Here is a tiny trained network, its code and every weight. The questions are about switching its units off for an input and a class, where a switched-off unit gives its printed mean instead of its output.

import numpy as np


def w(rows, s, z=0):
    codes = np.array(rows[::2]) - 128.0
    scale = np.full(codes.shape[1], s)
    scale[-1] = z or s
    return codes * scale


def f(y):
    return y / 2 * (1 + np.tanh(0.7978845608 * (y + 0.044715 * y**3)))


def log_softmax(a):
    a = a - a.max(-1, keepdims=True)
    return a - np.log(np.exp(a).sum(-1, keepdims=True))


def net(x, mask):
    res = np.array(x, float).reshape(1, 2) / 4 @ E
    y = f(res @ A[0][:, :-1].T + A[0][:, -1])
    res = res + np.where(mask, y, B[0][:, -1]) @ B[0][:, :-1]
    return log_softmax(res[-1] @ U[:, :-1].T + U[:, -1])


A, B = {}, {}
E = w([
[16,30,197,35,142],'x0',
[255,120,181,51,214],'x1',
],0.007)
A[0] = w([
[123,115,131,118,157,247],'neuron 0',
[15,99,66,175,26,120],'neuron 1',
[197,223,92,188,126,122],'neuron 2',
[182,138,72,39,212,101],'neuron 3',
[5,74,209,25,142,113],'neuron 4',
[196,212,85,205,87,113],'neuron 5',
[208,127,182,86,188,128],'neuron 6',
[205,139,168,60,190,118],'neuron 7',
[35,177,86,197,1,125],'neuron 8',
],0.0084,0.013)
B[0] = w([
[246,29,123,214,164,249],'neuron 0',
[136,196,210,118,176,195],'neuron 1',
[192,102,126,61,65,193],'neuron 2',
[60,195,164,95,141,154],'neuron 3',
[202,123,107,2,52,209],'neuron 4',
[214,131,128,25,44,192],'neuron 5',
[90,191,208,140,189,179],'neuron 6',
[72,220,219,120,188,176],'neuron 7',
[125,206,234,155,194,199],'neuron 8',
],0.0089,0.012)
U = w([
[113,182,191,138,192,134],'0',
[170,92,119,27,40,125],'1',
[162,13,100,248,165,253],'2',
[68,119,103,132,115,83],'3',
[51,117,94,139,108,91],'4',
[70,125,85,120,100,93],'5',
[90,121,73,125,104,84],'6',
],0.014,0.0055)

Each question gives the input, the list of numbers given to net, and the class t.
The units are the neurons (one row each of A and B). Each row of codes is followed by its name. A weight is (code - 128) times the scale printed after its matrix; where a second scale follows, it is the last column's (A, B and U).
mask holds one flag per neuron, in row order. A switched-off neuron (its flag False) gives its mean, the last column of its row in B, instead of its output. The means were averaged over made-up inputs and are rounded, as every weight is.
A unit's drop is (log p(t) with every unit on - log p(t) with that unit switched off) / (log p(t) with every unit on - log p(t) with every unit switched off).
The circuit of an input: a set's keep is (log p(t) with only the set's units on - log p(t) with every unit switched off) / (log p(t) with every unit on - log p(t) with every unit switched off). Starting from all 9 units, units are removed one at a time, each time the one whose removal leaves the highest keep (on an exact tie, the one counted first), for as long as the keep stays at least 0.8.
circuit, biggest first: the units of the circuit, biggest drop first
unit that matters most: the unit with the biggest drop
top k neurons: the k neurons with the biggest drops, biggest first
drop when u is switched off: that unit's drop, to one decimal
input [6,7], class 0: unit that matters most => neuron 7
input [-2,-3], class 2: top 4 neurons => [neuron 7; neuron 4; neuron 6; neuron 3]
input [7,-8], class 0: top 2 neurons => [neuron 8; neuron 1]
input [4,-7], class 0: top 2 neurons => [neuron 8; neuron 1]
input [3,-5], class 0: top 2 neurons => [neuron 1; neuron 8]
input [7,8], class 0: top 3 neurons => [neuron 7; neuron 6; neuron 5]
input [-6,-5], class 1: top 2 neurons => [neuron 5; neuron 2]
input [5,7], class 0: top 2 neurons => [neuron 7; neuron 6]
input [-6,5], class 1: top 4 neurons => [neuron 2; neuron 5; neuron 8; neuron 1]
input [3,2], class 2: top 2 neurons => [neuron 5; neuron 2]
input [1,-3], class 2: top 2 neurons => [neuron 7; neuron 6]
input [-8,-5], class 1: drop when neuron 2 is switched off => 0.3
input [-3,1], class 2: drop when neuron 4 is switched off => 0.9
input [1,3], class 2: drop when neuron 6 is switched off => 0.0
input [8,-8], class 0: circuit, biggest first => [neuron 1]
